Moves between nodes:
α: qp->ls, zg->bc, hg->dz, ms->lb, bz->pn, zf->jm, pg->rg, nh->tz, bh->hq, qn->tr, jc->bf, fp->qs, mc->hs, gm->ld, mt->qf, nj->gf, pf->ms, qf->bs, jm->tg, pc->dl, hc->qp, hq->dj, jb->sn, lt->zd, gf->sm, mh->sc, jd->gm, nf->ll, mr->bq, tz->tn, lf->fs, rg->nr, jh->gq, bp->dc, qd->ns, sd->nf, rc->dq, hr->jf, gr->qd, dl->nq, qs->cp, sf->jh, gp->qn, gg->gs, bc->rt, dz->tp, pn->tl, gs->jn, pq->bp, zs->jc, fs->cc, sn->dt, sr->hr, ct->mr, hz->pb, tq->rc, zn->mc, qr->lt, pb->nb, sc->rj
σ: qp->hc, jf->hr, bf->jc, ms->pf, dc->bp, nb->pb, ls->qp, sm->gf, qn->gp, ll->nf, jc->zs, hs->mc, ld->gm, mc->zn, cc->fs, gm->jd, zd->lt, jn->gs, rj->sc, tp->dz, tg->jm, qf->mt, jm->zf, hq->bh, lt->qr, nq->dl, gf->nj, nf->sd, dt->sn, mr->ct, tz->nh, gq->jh, rg->pg, dq->rc, tr->qn, jh->sf, ns->qd, bp->pq, qd->gr, tn->tz, bs->qf, rc->tq, hr->sr, dl->pc, qs->fp, dj->hq, bc->zg, rt->bc, dz->hg, pn->bz, gs->gg, fs->lf, sn->jb, bq->mr, lb->ms, nr->rg, tl->pn, cp->qs, pb->hz, sc->mh
γ: qp->mc, jf->tn, zg->mt, bf->lb, hg->jd, ms->jm, dc->ll, nb->tp, bz->pq, zf->jb, pg->mh, ls->hs, nh->nj, sm->tl, bh->hc, qn->dl, ll->jf, jc->ms, hs->ns, fp->qr, ld->nr, mc->qd, cc->bq, gm->rg, zd->jn, mt->tq, nj->bz, jn->rt, pf->zf, rj->gq, tp->ld, tg->dt, qf->rc, jm->sn, pc->zs, hc->zn, hq->qp, jb->gp, lt->gs, nq->bf, gf->pn, mh->sf, jd->pg, nf->hr, dt->tr, mr->hq, tz->gf, gq->nb, lf->ct, rg->sc, dq->cp, tr->nq, jh->pb, ns->cc, bp->nf, qd->fs, sd->sr, tn->sm, bs->dq, rc->qs, hr->tz, gr->lf, dl->jc, qs->lt, dj->ls, sf->hz, gp->pc, gg->zg, bc->qf, rt->bs, dz->gm, pn->bp, gs->bc, pq->sd, zs->pf, fs->mr, sn->qn, sr->nh, ct->bh, hz->hg, bq->dj, lb->tg, tq->fp, zn->gr, nr->rj, tl->dc, qr->gg, cp->zd, pb->dz, sc->jh
π: qp->ms, zg->lf, bf->sm, hg->tq, ms->pn, nb->bs, zf->pq, pg->qr, ls->lb, bh->zs, qn->hr, jc->gf, hs->tg, fp->hc, ld->cp, mc->jm, cc->tr, gm->qs, zd->hs, mt->ct, jn->ns, pf->bz, rj->jn, tp->dq, tg->dc, qf->mr, jm->bp, pc->nh, hc->pf, hq->jc, jb->sd, lt->mc, nq->tn, mh->gg, jd->fp, dt->ll, mr->dl, gq->rt, lf->gp, rg->lt, dq->dj, tr->jf, jh->bc, ns->dt, qd->sn, bs->bq, rc->hq, gr->jb, dl->tz, qs->qp, dj->bf, sf->zg, gp->sr, gg->gr, bc->fs, rt->cc, dz->rc, gs->qd, zs->nj, fs->qn, sn->nf, ct->pc, hz->mt, bq->nq, lb->tl, tq->bh, zn->zf, nr->zd, qr->zn, cp->ls, pb->qf, sc->gs
δ: qp->bc, jf->lb, zg->jd, bf->ns, ms->fs, dc->nq, bz->gp, zf->ct, ls->rt, nh->zf, sm->dt, bh->gg, qn->qp, ll->bf, jc->qd, hs->bs, fp->sf, mc->qf, cc->cp, zd->nb, mt->pg, nj->jb, jn->tp, pf->lf, tg->bq, qf->rg, jm->mr, pc->zn, hc->zg, hq->gs, jb->bh, lt->pb, nq->hs, gf->sn, nf->jc, dt->dj, mr->lt, tz->jm, lf->fp, dq->rj, tr->ls, ns->dq, bp->dl, qd->rc, sd->zs, tn->tg, bs->nr, rc->sc, hr->ms, gr->tq, dl->mc, qs->jh, dj->jn, gp->hc, gg->hg, bc->gm, rt->ld, pn->qn, gs->dz, pq->pc, zs->gr, fs->qs, sn->hq, sr->pf, ct->qr, bq->zd, lb->cc, tq->mh, zn->mt, tl->tr, qr->hz, cp->gq
φ: qp->qn, zg->hc, bf->ll, hg->gg, ms->hr, nb->zd, zf->nh, pg->mt, ls->tr, bh->jb, qn->pn, jc->nf, hs->nq, fp->lf, ld->rt, mc->dl, cc->lb, gm->bc, zd->bq, mt->zn, jn->dj, pf->sr, rj->dq, tp->jn, tg->tn, qf->mc, jm->tz, pc->pq, hc->gp, hq->sn, jb->nj, lt->mr, nq->dc, mh->tq, jd->zg, dt->sm, mr->jm, gq->cp, lf->pf, rg->qf, dq->ns, tr->tl, jh->qs, ns->bf, qd->jc, bs->hs, rc->qd, gr->zs, dl->bp, qs->fs, dj->dt, sf->fp, gp->bz, gg->bh, bc->qp, rt->ls, dz->gs, gs->hq, zs->sd, fs->ms, sn->gf, ct->zf, hz->qr, bq->tg, lb->jf, tq->gr, zn->pc, nr->bs, qr->ct, cp->cc, pb->lt, sc->rc

The rows follow the links: the fewer symbols apart two nodes are, the more alike their rows tend to be.

Each row is also shifted at random along 3 hidden directions that mean nothing.

Each row, then its node:
[ -83  -40  -69  -20  -19  -60    1  114   76 -113   93  115  -34   57  177   -3   11  199  -70  -77 -181  -68  -94 -197   42  -63   64 -121  -52   14  -97  105   44  -94  129  261   -4] | rg
[  92 -106   12  203 -113  291  279   -9 -180   -9   58    9   -2   34   -7 -158   90   47   24  -69   74   18   54   12  -24   67   -4  -34   -1 -100   87  -82  -65  146 -144 -202 -182] | zn
[ -62   -5   87  -66   14  248  154  122  -18 -150  187   39   11  212  318  169  140   -4  172   89   51   -8 -102   14  -66  181   -9   64   26  120   66  -39   60   72 -221   71   25] | bs
[  67   55  126  -52  134  -65  -40 -114 -145   37   53  106  -15   61 -143  -49   23 -166 -156   24 -115   -3   60  -77   13  -93   49   26  -24   67 -151 -127   29  131   50  -18  -47] | jc
[  -6 -103  181   -1   46  217  141  -41 -130   45   39  115  -21  -38   86  -46  136 -154 -212 -110   73    1  -22  -75  -35   90   25 -152  105   14  -53   22  135  -41  -81  -72  -27] | pq
[ -61  125   50  -61  -59  -50  -33   -4   53  -78    8   -3  -40   39   62  179 -115  -41  126   89   65 -105   22   13   76  -37   37  183   -4  -55  -32  110   18    1  -26   51   76] | jn
[  61   33   87   -6  -85  137   28  -21  -86 -166  128   67 -220  -24  172  142   85 -156  -44   49   53  -17  163   39  111   22   79 -121   99   47 -245 -140  144  162 -139   14  -88] | sc
[ -13  150  193  -23   -2 -206  -47 -158   61  137  -82   18   71  -32 -208   17 -112 -108  -85  -25   41  -91  112  -62   36 -166  -22  121   41  -77  -42  143  -22 -157  123   20   96] | sn
[ -40 -169   -9 -175  104   22   -6   78    2  -39   77    6  244  175  273   96  270  -53   91   65  -29  175 -148    0 -216  345 -139   32  168  306  158 -183   92   52 -100   52  238] | lb
[ -33 -121  -40 -135  112   45   18   34  -31   93    1  -21   62   12  153   55  174 -198  -91  -10   70  136 -109   61 -125  193 -101 -172  206  184  -46 -110   92   62 -161   14   73] | hr
[ -15 -162   85 -100  155  -86  -55  -15  -38   19  -98   31   99  -11  -54  -16   32 -131    7  -16  133   57  -27    6 -149   87 -154   25  170   97   68   59  -17 -170    5  -18  110] | jm
[ -81  226   44  -52  -18  -76   11   53  165  -90  -29  -15   23   81   80   90 -137   39   83   16 -117  -93  -52   -3   37  -99  109  139 -122  -37   49  106  -54    7  -42  148   26] | rt
[ -14  -90 -159  164 -190  152   92    2  -62  -11   78   46  -95  -64  109  -95   50  210  -41 -110  -12   23  -19  -31   16  -30    1 -202    7  -76  -12   -4   -1   49   10  -19 -140] | pg
[  75 -226   49    5  -80    1    6   70 -157 -137  -78   12   52  -76   65  -15    9   65   42  -12  201   40  142    6   -8  190 -150 -162  149    7   49    5  -15  -72 -112   85  -24] | qr
[ -93   37 -118   46   54   37   11   -5  207   29   10   19   49   36   76    2   86   70   67   39  -30   52 -174  106 -160  -51 -176  141   45   83  179   19  122  -52   98 -167  177] | sm
[  66 -111 -138    0 -117 -153 -120   -7 -102  -27  -52  -14  -11  -88  -46 -117   -8  183   29   10  -44    9   77 -102   24   80  -79 -163   26   14   -4  -33 -139   11   47  109  -72] | fp
[ -13 -104 -147 -168   41 -210 -224  118  191  -60   44  -52   52   41  136   98   37   58   46  112 -102   71 -124  -77    8  120  -89  -54  -53  154  -38  -47   37  -14   52  229  165] | gq
[ -14  -70  -75   58   -1  -77 -154  125   60  -28  -88 -106 -165 -122 -107   94 -159   78   60   69   82  -76  113    6  144 -245  -20  -93  -68  -10 -201   98  -54 -154   30   23  -90] | pb
[ -26  -50  -31    9   61  122  161  -40  -81   18   62  157  170  142  -31 -106  134  101  -99 -116 -103   76 -160  -70 -116   37   -3   90  -80   16  149  -30   29   11   43   -2  -61] | dl
[  -3 -120  -14   31  -94    2  -45   71  -79  -56  -72  -75 -131 -128  -49  -23  -89    6   13  -38  163   -9  127  -36   81  -15  -37 -170   62  -42 -110   39   24  -73  -50   12  -84] | hz
[  39  -73 -194  184 -197 -100   15   48  -45   -9 -116  -30  -34  -50 -128 -228  -50  263  119 -105   24    6   62   54   39  -17  -38  -53  -39  -94  136   33 -106  -40   35 -147  -25] | gg
[ -29   -7  138   90  -83  248  128 -110  -62   29  -70   46   27  -60   65  -19   97  -89 -152 -151  144  -14  -27   91 -107   68  -24 -170  215    4   35   50   88  -17 -166 -107    9] | bz
[  14  -67  -21   17  118  -31 -154   25   42   95  -97  -42  -65  -79 -135   30  -31 -103  -70   17  102   51  -44   93  -68 -229  -67  -68   26   34    9   51    4 -176   85  -89  -42] | tz
[  26  -78  127  -77  119 -102 -107    1  -92  -44 -117   -7   75   34 -140  123 -111 -124   97  101   70  -49  155  -49   82   26  -31   94   55   -4   30  100 -113 -182   -4  185   53] | mr
[  -7  120   -6   29  133   65   -7   24   68   26    6  -16   22   94   -7   12   47   10   84   53   20    7 -103   77 -113  -69  -63  209   -5   35  136   -3   33  -27   78 -213  110] | dt
[ -55 -104 -217  -55  162   86  -36   63  155   69  102  -62   50   72  131    8  209  -22   20  104  -63  186 -188  118  -97   47  -82   49   34  187   95 -165    3   30   37  -85   89] | jf
[  45  -66   95  101    3  128  179  -73 -111   43    2   95   61   -1  -41 -162   94   24 -133 -195  -19    3  -37  -15  -23   57   23  -63  -37  -46   43   -9   15   46   49  -48 -139] | pc
[  13  -73  -92  118 -244  187  110  -26  -20  -10   -7    4  -59  -61  262  -66  108  128  -82 -163  114   85  -27   36  -47  156  -75 -136   69  -68  103  -13  104   43  -93  -21  -24] | jd
[ -88  248  139  -62    8   60   38  -68   81   83    7  -11 -117  -66    1   33  -71 -117 -206 -126  -37  -66  -62   74  -61 -137  105  -66    9  -68  -65   86   53   21  -16  -28  -85] | pn
[  42  -40   69   11   74  175   -3  -51 -117  128  -10  -92 -126 -116 -132    7  -21 -226 -203  -54  173   60  115  118   23   52   39 -197  118   22 -161 -160   20   22 -172  -80 -141] | sr
[ -24  -62  -86  134 -207   56  -13  -11  -17  -43  -21  -15 -138 -109   23  -67   -4  117    7  -34  142   -5   83   94   -5   -2  -50  -96   55 -134   -5   37   47  -93  -57 -122  -48] | hg
[  -6  -15   -6   79  107  207  132  -25   37   80   89   53  -75   64  -47 -106   79    4 -154 -122  -67  -48 -114    0  -33 -218   74  -21  -59  -21  -64  -15   74  -23  119 -127 -160] | bp
[  67  -54   39  -45   48 -209 -101 -129  -78   50  -60  165  -46  -81 -137  -80   12  -42 -211 -103 -137    9   10 -167   47  -23   24 -122   62   18 -192   15   60  -47  179  153   39] | sd

The symbols that take the first to the second take the third to the fourth, perhaps in another order. What is the fourth?
Answers are names.
[ 114 -196 -233   95 -133  -50   30 -102 -154   -7   15  118  149   19 -116 -250  110  240    7  -76  -83   99  -39  -70  -18  119  -65  -77  -93   12  160 -137 -107  132  146  -27    7]
: [  62  -21  208 -109   86 -197 -152 -104 -138  140 -153   26  -15 -153 -269   25 -143 -263 -202   -2  -48  -72  200 -146  145  -69   95  -94  -27 -110 -206   16 -106  -29   38   85 -118]
:: [   9  -98 -121   63 -259  -33   38  -23   49   17  -77   79   76  -27   78 -190   -3  315  -24 -157    5   35  -33  -95  -72   73  -57  -50   36  -87  178   56  -69  -36    0  115  -16]
: zn

[  44   40  124  -73   56   52  143    8 -126  -35   79   93   91  129   17  -25  -43   53   27  -44 -108 -121   14 -137   19   12  121   65  -95  -38    2   29  -56   34  -47  174  -69]
: [  97 -136 -210  199  -33  202  180  -68 -112  132   45   53   -1   -2 -137 -275  142   88  -89  -60  -15  133  -28  115  -38  -35    5  -43  -14  -38   90 -227  -25  162   76 -311 -155]
:: [  12    4 -164  -95   68 -220  -51   79   47  -90  102   72   93  126  120   43   66  190  103  116 -188   64 -142  -99   16   50  -19  110 -138  151   -5  -59   85   33  141  162  116]
: fs

[ -36   65   46 -171   99 -187 -199   63   31  -54   16  -85    6    8   89  209    3  -77  129  176  -70  -51   26  -62  119  -12   14   47  -54   99  -90  -10  -77   57  -67  146   78]
: [ -28 -110   -1  -43  -61   -2  -99  105   11 -145  -59  -69  -93  -83  148  175   35  -21   55   41  200   50   50   65   58   59  -70  -49  138   31  -33   68   64 -107  -83   16   -3]
:: [ -37   -4 -108  119  193  103  -23   70  124  124   46 -102   32   74 -156   34  -39  -55  167  139  -17   38  -89  179  -12 -197  -50  184 -111  -12   96  -37 -105  -33   62 -274  -49]
: hq

[  63  -20   33   15   22  -25    3  -84 -119   70    9   77 -104  -98 -172  -98  -15  -88 -173  -85  -15   60  109   22   29 -128   58 -134   13  -45 -216 -119  -15  127   88 -100 -117]
: [  59  -14   32  -50  202   95   -4  -36  -65  162  -52 -111   57  -49  -46   27   23 -273  -34   58   52   98   63   38  -70   78  -10   -9   18   52  -27 -155  -37  120 -133 -127  -28]
:: [ 111    5   23  -33  -89  -17  -10  -42 -145  -81   91  -12  -69   24  100   92  -61  -64   74  104   -1  -57  169  -60  205   68   73   -9  -43   49 -184 -118   61  249 -107  106  -95]
: gq

[  15  -73   99  -28   91  192  199  -32  -77   -6  126  199  113  206   39  -98  169   -9  -76  -89  -52   10 -113  -88 -148  101   29   57   -5   53  107  -59   40  -17  -20  -47   -5]
: [  22  -18  -76   42  172  143   61   12  -28  139   -2 -137   14  -95 -158  -21   26 -264    8  101    5   77   98  189   10    9   51  -17  -40   -2   10 -200 -121  145  -49 -216 -126]
:: [  49   81  -46  159  -13  -59  -32 -173  -25  139 -160    5  -27 -110 -325 -196 -192   34 -139 -114  -37  -26  131    6   27 -197   13   47   18 -213   20   27  -73  -49  125 -170  -80]
: pc

[  14   79   23  119 -255  114   41   24    0 -144   -8  -65  -75   -1   97   53  -18  102  190   31  211  -28   90  109   53   38  -23   81    4  -84  127  -11  -27   10 -151 -119   53]
: [ -49  109    6    1  -43  139   90   89  105  -62   69  -83    1   51  186   84   39   56  134   34    2  -54  -42   65  -24  116   33   63  -75    7  154   35   32   56 -192  -11   89]
:: [   3  -59   81   29  -91  258  208   30 -148 -131  142   28  -18  159  228  119   38   35   98  -13   25  -34   62    1   67  155  102  -36  -25   -9  -25  -16   38  101 -192   21 -141]
: dq

[  77 -130  -25   11  -34 -109  -71  -75 -183   72  -86  -58  127  -26  -50 -125   17  -25   10  -44   -3   71   95  -77  -50  164 -102 -161   53   25   13  -78 -164   69  -45  122  -12]
: [  74   27 -101  158  -91  -81  -11 -124  -75   60  -93  -19   43  -86 -277 -182 -158   89  -11  -96   -5 -120  126  -13   60 -135  -25   88 -108 -222  105   12 -175  -46   80 -154  -90]
:: [ -19   11 -254  163 -111   47   -7   68  219  -22   56  -94  -22    6  184    0   82  220  193   80   22  131 -114  196  -19  -20 -104  110  -42  -15  134    0   67  -33   13 -185   98]
: nr

[  96   63    0  112   21  -85  -24  -76  -59  175  -54   -6  -58  -31 -423 -168 -184  -52 -164  -27  -91  -72  155  -90  138 -265  119  -26 -184  -95 -220 -102 -105  102  175  -96 -247]
: [ 103   -3   64  -31  143  218   20    9  -42  145   24 -115  -53   -5 -129   27   54 -328  -50  119   70   61   63  190  -35   41   36   41   21   68  -16 -198  -86  186 -171 -198 -171]
:: [ -42   17  -91  -51 -188  -86   54   16   38  -28   30   -4  135   57  209 -101   44  293   81  -44  -23   22  -85 -102  -58  231 -112  -10  -23   -1  163  151  -71  -27  -14  175  158]
: bs

[ -61  -99   79  -70  124  160   -1   99   64   -8   69  -53   11   88  214  168  195 -160   62  120  133   99 -121  134 -173  161 -130   52  191  173   92  -47  154  -61 -138 -104  149]
: [ -84   62   42  -15   84  -26  -48   18  126   19   -2   62   59   78  139   66  117   -2   16   28   46   29 -177   62 -162   61  -76  111   95   78   75   90  130  -88   59    3  221]
:: [ -47  -65 -163   34   45   -8  -73  134   66  -65   20  -79   26   71   89   76    7   89  225  154   22   52  -17   48  -18    1 -115   93  -12   60   65   20  -20  -83   -8   32   73]
: jn

[ -69   87   90   81 -115  208  144  103  -28  -91  127  -20 -173  -14  160   45   25   14  -20  -12    4  -99   39   10   85  -52  134 -102  -26  -70 -174   -6  120   37 -126   -5 -215]
: [  -4  129   36   40 -143 -204 -124  -34   69  -72  -89    4  -28  -20  -42   16 -158  129   76   29   32 -128  133    0   90 -115   19  140  -58 -143   19  126   -7 -100   53   77   40]
:: [  24 -182  206 -126   33  -71  -65  -85 -183   30 -103  104  101  -68  -86   71  -27 -218 -100  -50  147  -46   90 -101  -33  147  -72  -51  152   34  -44  122  -23 -132  -25   95   73]
: sd

[  40   -3  -31   92  102  177  -26  -29  -60  181  -67  -96 -153 -165 -233 -128  -18 -189 -165  -22  101   62  123  103   22 -134   68 -168    8  -64 -139 -120    7  111   -1 -189 -254]
: [ -62 -193 -250  163  108  134   -3   85   94  116  -79  -69  -15  -49 -140 -175   62  117   16  -40   88  151 -145  164 -110 -133 -129  -34  -30   19  128   -1   27 -131  200 -262  -35]
:: [ 130  -70  -71  102 -138  -61  -13    0 -100  -48  -27   24  -54  -66  -92 -128  -85  159  -54  -28  -75  -58  114  -86  158  -26   10  -59  -64 -104  -96  -57  -62  105   52   14 -152]
: qs

[  13    0  -52  -44  147  -56  -98   84   65   -4  -25  -72   58   56 -135   57  -87    6  152  118  -41  -44  -62   38   57 -136   -6  146 -128  -33   90   41  -85 -101   48   12   62]
: [ -20   -5    8   44   99   79  150  -27    9   94   98  122   79  110 -138 -120   22   97  -86  -19 -152   34 -110  -67   -5  -56   58   82  -97   11   55  -37  -34   -8   89  -35  -66]
:: [ -78  169   23  119    4  163  134  -75   93  177  -19  -94   50  -53 -114 -139    1  -65  -96  -90  -49  -47  -72  126 -104  -82   78   52  -87 -114  148   19  -84   28   -2 -225 -107]
: sr

[ -46  -32 -119  111 -231  -18  -70  -10  107  -59  -32  -54 -123  -59  111   22   69  181   90   35   79    9   -2  115   13  -41  -75  -11   44  -41   28   54   81  -53  102  -59   78]
: [  50  122   24  111 -155  -29  -77   31   12  -42 -104  -37  -61  -35   -7   55 -145   71  171   67  108  -70   93   48  119  -79  -37  124  -17 -141    4  123  -21  -31  -56  -88   22]
:: [  66   81   -1   93  -59  -77  -21  -74   28   39  -60   18   70   32  -75   -7 -104   58   97   -3   78  -88   55   13  -22  -31  -44  218  -32 -135  196   88 -119  -38   54 -107   66]
: sn

[  -8 -156   97  -26  -64  177  206  -97 -172   -3   -9  128   88   60   86  -91  105   -1 -102 -156   28   53    8  -42 -138  235  -43 -113   98   76   79  -34   76   18  -97  -16  -37]
: [  -8 -156  -47   36   -5   68  -57   -8  -67   67   -6  -11   42  -94  -24  -94  118  -81 -124  -86   48  174  -28   26  -79  121  -42 -193  167   63   17 -142   42   13  -15  -63  -17]
:: [  34 -127 -193   -8  -31 -120 -156  167   -7  -16  -41 -161   22  -21   58  -30    6  117  121   53  -19   66   80   12  -33  151  -64 -100  -35   47   -4 -114 -108  121  -78   77   -3]
: hq

